Each row has a class, written after it.
56 54 -198 452 -351 112 137 -144 -11 -142 -16 -71 148 74 -201 217 -118 66 -77 112 -195 15 315 -50 78 14 -230 -241 156 -60 424 -129 234 -218 -99 -212 -75 79 | rimaz
-35 -50 -33 72 -263 64 247 86 100 -220 -78 113 124 136 1 71 -1 -2 22 194 -224 -46 -60 -162 -19 228 143 -67 122 288 224 -451 -386 4 7 -295 159 348 | Fufuf
186 -202 -80 -97 -181 -178 265 94 -108 -161 9 -10 235 38 138 -251 160 93 150 -39 60 -34 -114 -232 -54 134 -41 -310 120 -10 -222 -191 -129 -157 -57 -256 69 -70 | Kufor
102 -82 -241 -167 -278 -47 331 201 -112 -109 85 64 321 -233 27 -292 -78 210 -159 200 203 9 -209 -297 -57 116 -98 -62 93 45 339 -537 -321 88 -112 -287 -325 254 | Fufuf
376 -248 -150 266 -100 333 -178 -123 99 238 284 -267 -79 175 -129 117 -88 30 -326 573 480 73 229 112 114 -159 -238 -21 -107 127 -9 -156 -64 -225 -6 42 271 -65 | kogik
52 -143 40 89 -109 93 157 -71 36 -89 -111 -178 250 -21 40 -19 -16 -35 134 -435 -45 91 414 49 9 82 105 27 201 -188 -56 -18 -69 -104 107 -250 -172 24 | mez
388 -235 -159 195 367 154 -94 88 177 -290 276 46 344 -83 -15 217 -367 176 3 -51 -89 25 41 -196 -184 -29 -33 -53 45 63 -278 -256 -145 373 178 141 519 -158 | Bivol
76 -226 22 530 -599 118 335 79 -143 -260 -63 151 99 137 -248 40 74 -105 -19 102 468 -90 61 -155 81 88 149 0 385 47 -186 -362 -136 18 -120 -323 87 231 | Fufuf
-190 -22 -151 12 -383 112 129 40 -177 39 271 -86 -276 -32 -139 255 -134 279 -281 864 314 71 -133 86 -26 -142 -122 -53 -7 -78 280 -247 265 227 -124 15 -216 -63 | siras
252 -180 -66 29 181 170 82 -93 142 -118 12 -39 235 212 34 434 -164 244 154 68 -148 -241 -2 -310 -134 -138 -252 -55 0 -37 -270 -162 -565 243 167 -7 141 477 | kevud
151 377 -107 -56 127 -10 340 272 -160 -160 -174 142 -68 -272 -360 332 -91 -343 105 -94 65 -51 -344 197 183 -82 -505 -97 159 436 -247 193 -383 -164 -193 88 -186 11 | siras
372 -84 -153 293 -67 -205 -92 86 93 157 206 122 191 -280 110 -161 -113 -20 -170 -178 4 -34 72 -69 -97 129 -356 -18 -110 46 34 -207 -276 -131 124 -122 242 97 | Bivol
63 114 -76 127 -98 -49 427 -72 -45 -418 -50 0 35 47 -236 -174 -287 6 102 638 117 20 -236 -340 -80 -170 -118 -178 106 24 -217 -304 -15 29 -351 -141 -216 213 | Meko
46 124 -41 -94 299 -79 -168 -5 58 48 28 57 140 218 166 20 -215 -340 97 -69 -42 -84 -135 -231 -164 151 -246 136 -121 -17 -258 324 -349 61 148 287 74 5 | siras
73 13 -155 -144 -334 -170 494 76 -157 -89 119 45 250 -33 -45 -284 -9 103 36 353 261 -37 -55 -295 -115 76 -125 -226 252 -11 -8 -278 -29 -60 -147 -259 -177 135 | rimaz
145 -63 -263 -245 -8 45 170 -56 -68 -339 219 -30 237 70 -161 -307 -299 288 126 137 197 12 -286 -277 -140 82 11 23 42 -25 -197 -193 -170 359 -149 -73 129 75 | Meko
90 -5 -294 9 -19 -186 -87 166 -230 65 43 206 46 -102 -218 -77 -29 -115 -107 -33 187 180 -186 58 -135 -174 -108 -44 -127 -52 6 2 60 221 -26 110 130 -144 | Rut
501 -270 29 319 -101 205 -128 -76 -16 -54 63 13 69 -349 -67 196 -77 -53 -137 74 161 84 367 425 192 -161 -288 0 51 112 -23 -586 -32 -103 -51 -149 120 126 | sabu
289 -80 -229 348 -299 210 -23 87 -12 22 171 -92 -35 -246 -371 191 -156 -298 -170 -161 361 126 175 124 83 -103 -236 113 249 -154 177 -310 -110 104 -81 -281 -75 156 | Kufor
183 196 -162 344 -68 143 70 -7 -201 -241 -220 173 510 32 -25 140 23 -194 -61 -68 225 -4 109 -205 225 -124 -404 -131 236 121 135 37 -476 218 -32 -421 -9 194 | kogik
-120 -22 -170 62 -275 -271 -63 47 -283 -60 86 109 14 50 1 -373 -128 11 -99 -168 193 75 33 -248 -211 -54 -20 -42 2 -176 197 -163 98 -7 -113 -218 -112 -254 | nul
498 -234 -129 100 414 235 -168 129 164 127 374 -157 160 -246 10 343 -168 59 -126 57 61 -6 -118 -60 -95 137 -382 37 -86 -2 -76 -17 46 -13 267 354 113 67 | bon
611 -4 -88 15 643 172 -46 -28 77 -389 41 82 423 -101 17 140 -257 222 42 258 -69 -75 -252 159 201 1 -378 89 217 442 -252 -212 -188 387 144 55 148 243 | kogik
-200 -6 -230 -242 -414 -205 385 35 -101 -170 118 223 82 -80 11 -164 -72 123 -101 -74 60 -91 -314 -263 -193 187 40 -109 -27 92 214 -402 -450 46 -92 -365 -84 64 | kogik
251 -295 -5 186 -237 -105 80 40 -129 42 119 -59 61 122 88 -265 48 123 -106 348 118 57 195 39 -33 82 6 -68 20 267 -51 -421 86 -88 -12 -11 284 -1 | mez
-207 262 -67 10 -182 -174 39 125 -414 -52 -347 244 161 -36 -482 277 60 -559 77 -660 -7 75 -145 145 34 -38 -78 -108 120 -23 212 31 -218 167 -274 -316 -140 328 | sabu
308 -79 -86 46 59 6 248 94 10 -518 -180 147 339 -222 69 -113 -200 31 111 22 31 -101 -333 -278 -123 27 -213 -68 282 -37 -281 -253 -34 40 9 -48 -271 69 | Bivol
197 -311 -299 -130 243 -111 189 -96 38 -235 18 56 312 242 14 -3 -46 385 109 330 129 -50 -320 -437 -277 -117 -142 -218 -2 -150 -189 -14 -316 374 71 10 116 -18 | nul
107 -67 -28 468 -834 -87 447 116 -179 205 -55 -125 -147 -28 -285 59 275 -178 -141 151 374 184 500 288 358 -163 -94 77 423 11 385 -478 -141 -70 -230 -400 -174 312 | bon
299 -63 -294 -27 279 154 -50 322 -159 -165 -15 181 331 -619 -103 377 -212 -65 -17 -218 -46 91 -176 109 -56 63 -339 -192 61 203 143 -622 -370 225 5 -432 92 181 | Rut
-350 -153 -24 -80 -220 -93 -32 -92 -23 -106 126 -39 30 126 94 -108 -132 114 -167 225 130 130 -37 -177 -164 -75 193 -10 -252 -204 332 -315 158 134 -190 -179 -235 -183 | rimaz
-35 -3 9 -150 -224 -218 291 -43 -172 -167 6 -12 79 244 134 -428 20 155 125 503 116 -23 -240 -336 -41 -21 -273 -144 105 -22 -15 -28 -88 -21 -179 -54 -226 126 | kevud
272 45 -89 58 111 -259 192 17 94 26 90 80 155 -9 51 -81 -170 -120 -3 5 116 -54 177 83 27 14 -244 234 256 103 -312 1 -403 131 109 83 18 -24 | mez
-165 37 -13 -101 -314 121 453 336 -126 -382 -139 -1 -92 -182 -206 -227 -20 81 33 383 82 -43 -439 -448 -143 -69 80 -450 215 233 122 -320 125 -221 -273 -212 -207 69 | kogik
147 -205 55 -98 176 178 261 89 227 -79 4 207 236 122 -125 224 187 61 183 -272 -91 -223 -272 -337 -131 215 234 -238 54 292 -341 -100 -565 -50 165 -24 740 432 | bon
59 -271 -180 203 199 408 25 -23 78 50 353 -483 -43 148 11 183 -243 400 -123 401 39 169 201 48 -10 -308 -104 135 76 -30 -84 -360 55 362 175 -65 114 -26 | kogik
15 -147 -109 59 -482 -145 298 82 -16 -240 -99 22 53 34 -51 -35 -35 110 -115 578 174 43 -272 -257 -172 -78 -223 -137 -6 -22 335 -241 103 108 -145 -150 -302 100 | Meko
296 -165 69 -151 60 -41 -85 -48 13 -99 -121 -138 216 95 70 -267 0 -138 59 -101 38 45 -67 -126 -132 -13 -55 -4 27 -178 -278 161 63 -95 -29 339 83 -20 | siras
136 -11 -192 -84 -32 96 95 26 -136 -194 187 268 226 -5 -193 -34 -196 146 -36 112 58 -51 -101 -118 -106 72 -133 -109 53 135 -46 -178 -215 195 -53 -107 210 98 | rimaz
-171 165 -183 -8 -455 78 336 -26 -42 -102 78 -78 -98 -213 -114 186 -210 211 -164 -4 -309 15 -146 -16 -25 124 -173 -130 15 86 548 -393 -350 22 -158 -359 -214 167 | sabu
266 -107 120 57 27 -181 41 -312 160 -211 -101 68 345 154 147 -307 -75 -73 110 -286 -279 -37 327 -43 -64 160 -171 21 -89 197 -150 104 -443 -182 -40 52 249 -81 | mez
241 -105 14 105 -382 215 209 134 -110 134 -45 -307 -104 115 -210 276 226 -207 -165 182 41 164 451 138 185 -215 -58 -206 188 198 209 -338 -58 -338 -175 -202 30 69 | bon
-302 0 -99 -267 -436 -35 435 196 -229 -117 75 -70 70 -36 -187 -111 -42 101 -85 291 329 -15 -256 -346 -133 -149 5 -272 -11 46 123 -422 -231 53 -376 -336 -224 217 | rimaz
227 -93 -249 -211 103 42 -99 82 1 159 350 -61 101 -257 -18 170 -101 66 -127 10 -181 65 119 120 -81 171 -237 -99 -85 169 435 -333 41 -20 92 115 152 -15 | Kufor
-15 34 -91 70 -408 100 317 107 -118 -192 18 -88 5 10 -174 -428 -9 168 -57 458 232 91 -191 -256 75 -231 -196 -173 28 125 90 -222 -103 5 -355 -158 -14 151 | sabu
340 35 -17 -76 226 -324 227 -111 -237 -371 -144 292 436 56 34 -327 -115 -62 271 -583 93 -97 169 39 1 30 -64 155 515 3 -706 -5 -429 165 78 -194 56 3 | nul
87 167 -28 214 226 262 -51 9 140 -16 245 -277 -178 -43 -122 254 -415 -259 -132 237 -57 55 54 -59 40 27 -306 -30 -223 288 28 -114 -111 -202 -191 178 257 82 | nul
69 -81 -61 10 -67 41 176 45 -139 -267 -191 77 285 50 -147 -91 33 50 79 -62 205 -15 -132 -384 -192 -173 54 -180 101 -48 -187 -94 -123 123 -157 -230 22 9 | siras
-40 -11 -172 201 -510 205 459 369 -33 -131 31 10 142 -73 -232 154 -143 -171 -23 264 201 -1 -191 -535 -242 139 -23 -181 318 -75 144 -329 -85 82 -67 -110 27 263 | Rut
-27 15 -268 -205 67 -90 189 199 -118 -132 121 173 42 -360 -156 -60 -94 48 107 4 59 43 -288 -253 -223 -78 9 -90 189 -168 60 -375 -282 386 -18 -206 -139 246 | rimaz
171 127 -136 321 -273 172 6 -411 20 -107 144 -100 -28 -53 -108 97 -271 113 -192 -121 47 114 594 260 242 -160 -113 219 134 -199 310 -136 -57 56 -24 -312 -335 -37 | Bivol
65 -41 2 399 -385 71 15 320 -208 103 -137 -40 107 60 -132 67 16 -401 -160 -19 166 101 316 -184 42 64 -189 -71 192 61 495 -205 98 -142 -183 -238 -147 44 | kogik
511 -142 -214 175 158 379 -256 -207 130 -225 8 -234 28 -286 -234 468 -238 320 20 461 14 112 184 323 13 -265 -329 -16 -152 -2 105 -161 271 204 -28 99 3 10 | bon
109 -16 -213 -21 -432 -74 372 36 -157 -364 -130 61 86 -321 -286 -144 -61 72 -91 36 243 105 -119 -148 -106 -76 -8 -184 401 -239 301 -252 229 18 -319 -256 -338 -187 | kogik
-8 -41 221 116 -104 252 203 -239 36 -207 39 -304 -27 434 -197 92 -129 54 133 180 -104 -28 281 66 20 -57 59 -45 126 42 -476 284 26 -74 -55 31 135 33 | kogik
605 -303 -243 20 19 -253 369 247 4 11 5 192 361 -220 -180 89 91 -202 12 -281 3 9 39 -37 -96 228 -223 -311 297 201 -17 -508 -400 -95 -18 -407 338 258 | Kufor
49 67 -208 -126 -283 27 321 136 -147 -32 144 -80 -170 -98 -52 108 -104 100 -69 474 390 35 -213 96 26 0 -152 73 273 68 -57 -263 -76 54 45 -121 -172 188 | kevud
512 -382 -160 81 257 -157 -381 -107 -11 183 110 71 278 -6 38 370 -67 132 -73 -329 121 -45 60 63 -263 -88 -216 29 -420 72 -184 -231 -493 155 255 -91 277 68 | Rut
613 -129 -184 34 -139 -114 316 24 -18 76 116 41 87 -446 -15 -64 49 237 -96 -348 421 -57 211 323 121 -182 -207 100 460 67 -481 -266 -393 -96 160 -101 141 -213 | sabu
146 -290 -109 -1 209 238 -217 48 194 -129 287 -104 305 64 161 236 -293 114 -23 23 -118 -46 -10 -189 -237 213 -7 -78 -316 144 -102 -243 -209 165 239 -56 291 -17 | Kufor
200 71 -136 -116 225 221 -286 170 52 91 385 -223 177 56 -122 169 -311 -117 -125 -43 171 32 -84 -185 -191 -26 -238 -126 -282 200 -216 148 -32 -128 1 146 458 -258 | bon
-323 68 103 172 -274 200 131 -166 -35 -10 125 179 149 159 -160 163 -91 -30 -216 8 203 26 232 -45 45 -136 179 152 36 -9 268 -184 -302 418 37 -321 -101 305 | Kufor
-541 222 -105 84 -285 112 40 5 -49 -299 3 165 -65 -161 -331 -91 -361 -65 -138 183 -72 87 -299 -287 -307 -14 193 33 4 -376 439 -25 304 434 -196 -196 -497 61 | mez
-31 123 -185 73 31 289 193 -159 87 -117 138 -133 4 143 -105 571 -436 19 67 114 -293 -33 213 14 -44 36 -187 69 203 -85 77 -238 -352 503 57 -109 261 368 | nul
-21 208 -111 42 -548 -104 170 278 -367 27 -117 60 3 -141 -229 13 24 -253 -176 -38 -72 109 -161 -77 5 47 -201 -273 -44 95 483 -239 40 -186 -309 -185 -207 141 | Meko
-60 6 -97 93 -527 -4 190 118 -270 157 78 43 -120 49 -146 209 -103 -147 -273 153 7 78 149 142 64 168 -66 -17 -200 493 652 -688 -271 -15 -222 -320 -99 288 | kevud
-79 120 69 -146 -122 -96 437 61 -77 -287 -83 -87 -23 308 -215 -117 -31 -264 299 -67 -42 -47 -34 -345 -10 108 137 -157 383 -27 -315 145 -111 -222 -231 68 38 100 | Meko
201 135 -270 205 -86 220 297 -143 39 -273 179 -114 2 -199 -303 271 -365 164 -40 83 144 98 133 255 120 -30 -73 96 259 -193 -210 -57 50 128 -13 -279 -288 -44 | Kufor
-45 170 -126 -164 187 180 -168 208 -9 15 113 -91 -72 33 -14 252 -224 -255 -130 221 -236 141 -55 88 100 -25 -231 127 -32 239 377 -205 -124 158 -81 193 -34 -32 | kevud
229 -60 -234 -24 -56 -207 109 -23 -238 27 100 118 21 -32 22 96 66 225 -127 89 140 -2 -63 6 31 -86 -195 -153 159 -9 80 -165 -110 84 41 -43 109 20 | kevud
375 -229 -54 -77 -92 -147 324 -231 34 -294 -33 -178 106 391 18 -336 -9 281 143 497 198 11 -107 -192 -60 -269 -260 -71 53 66 -452 -153 -233 47 -208 11 254 152 | Kufor
159 -141 64 30 -219 63 9 292 11 -41 83 -181 -26 56 97 -111 -45 -139 -169 390 -21 133 -74 -84 -81 89 -115 -5 164 101 149 -239 264 -105 -23 96 39 -83 | siras
-1 -114 -132 45 -170 183 -136 -23 -76 6 114 -335 -182 145 -92 9 -154 246 -140 323 -80 141 61 -33 49 -279 -95 -104 -173 -155 160 -279 92 -21 -318 119 168 -26 | kevud
280 -27 274 -163 637 -16 -234 -43 44 -132 -62 -7 373 313 308 -19 -255 -249 152 136 -277 -140 82 33 -49 252 -268 99 -201 627 -393 41 -292 -165 169 255 60 104 | Fufuf
208 -95 -142 266 -262 -183 423 -103 53 -197 -219 182 166 -133 -248 282 37 -304 34 -311 253 -18 30 -26 -115 172 -142 -135 158 31 -108 22 -288 -300 -109 -267 -35 -151 | bon
315 -64 -293 -163 341 126 -47 324 -109 47 77 -51 266 -285 -208 437 -50 148 -63 -256 -38 5 -332 10 0 107 -390 -335 -166 344 109 -226 -327 -113 -140 -128 410 66 | Bivol
-3 -53 -16 5 -515 127 399 -31 66 -238 -165 -116 -245 -119 -152 126 105 21 30 322 -94 115 69 221 19 -138 24 55 430 -61 285 -274 50 137 47 -302 -488 148 | bon
181 261 -94 -211 6 37 -58 282 -400 425 243 118 -62 -55 -246 271 77 -418 -252 74 323 28 -49 290 260 67 -518 -175 84 619 221 -24 -358 -195 -117 45 343 -20 | Meko
287 -7 -70 -173 606 -125 -52 191 31 -136 -83 142 422 -218 24 -126 -40 -457 166 -899 69 -19 -62 -132 -96 139 -114 37 235 80 -340 209 -238 11 170 0 190 -78 | nul
48 119 -358 -233 -131 -59 348 63 -89 -307 -40 49 111 -138 -78 -69 -125 181 59 287 47 35 -272 -201 -114 -97 -174 -249 186 -45 57 -222 -86 126 -167 -301 -139 -81 | mez
406 -25 -96 14 130 -213 -45 101 -285 -147 -394 371 575 -115 -149 216 54 -347 64 -641 106 -53 -429 0 -228 198 -299 -144 -75 167 -172 149 -147 -38 23 -119 -117 -111 | kogik
-61 46 1 -139 -69 -121 362 29 -257 -283 -160 -88 147 283 48 -344 -16 -61 146 26 115 6 23 -333 85 -205 -70 -208 99 213 -212 -178 -455 -107 -261 -206 -45 212 | Fufuf
-23 171 8 -216 -137 -69 194 251 -101 29 -17 15 -107 16 -98 -169 22 -298 114 135 113 -33 -150 -85 -131 298 26 -55 163 155 -165 256 249 -377 -47 257 16 -116 | Fufuf
-13 391 -73 -24 63 21 -45 381 -116 50 48 14 19 -258 -214 -206 -147 -632 -17 -402 -89 172 170 74 157 91 -352 -34 152 243 164 182 -127 -318 -234 -47 54 -176 | Bivol
253 -68 -206 -294 94 48 -148 135 -20 31 199 -25 8 -347 -63 22 -109 196 -194 -259 -87 60 -106 152 -27 -81 -331 -58 -149 281 285 -260 -212 -95 -67 -15 137 -300 | Meko
665 55 -363 139 22 136 127 28 40 -260 67 -155 174 -46 -158 2 -284 2 -94 307 77 111 236 68 219 -153 -620 -73 141 316 -22 -125 -288 -70 -197 15 246 -31 | sabu
1 -257 41 -133 87 188 -233 33 89 -74 101 -50 64 -1 6 -108 11 197 57 -109 -181 -49 -189 -237 -361 -45 143 -312 -207 -89 -378 46 -1 -102 74 124 607 -149 | Kufor
-136 168 -32 43 -499 -181 -7 133 -290 179 -64 42 -132 -187 -11 -141 62 -150 -267 -49 145 120 -106 225 133 -71 -226 18 31 -61 323 -220 -43 -172 -242 -190 -226 -81 | bon
-134 -28 -51 56 -399 -106 524 30 -149 -160 55 34 35 -86 -196 -277 -4 -150 -68 316 186 113 -24 -74 22 -11 -20 -82 219 122 192 -454 -167 122 -240 -371 -327 241 | bon
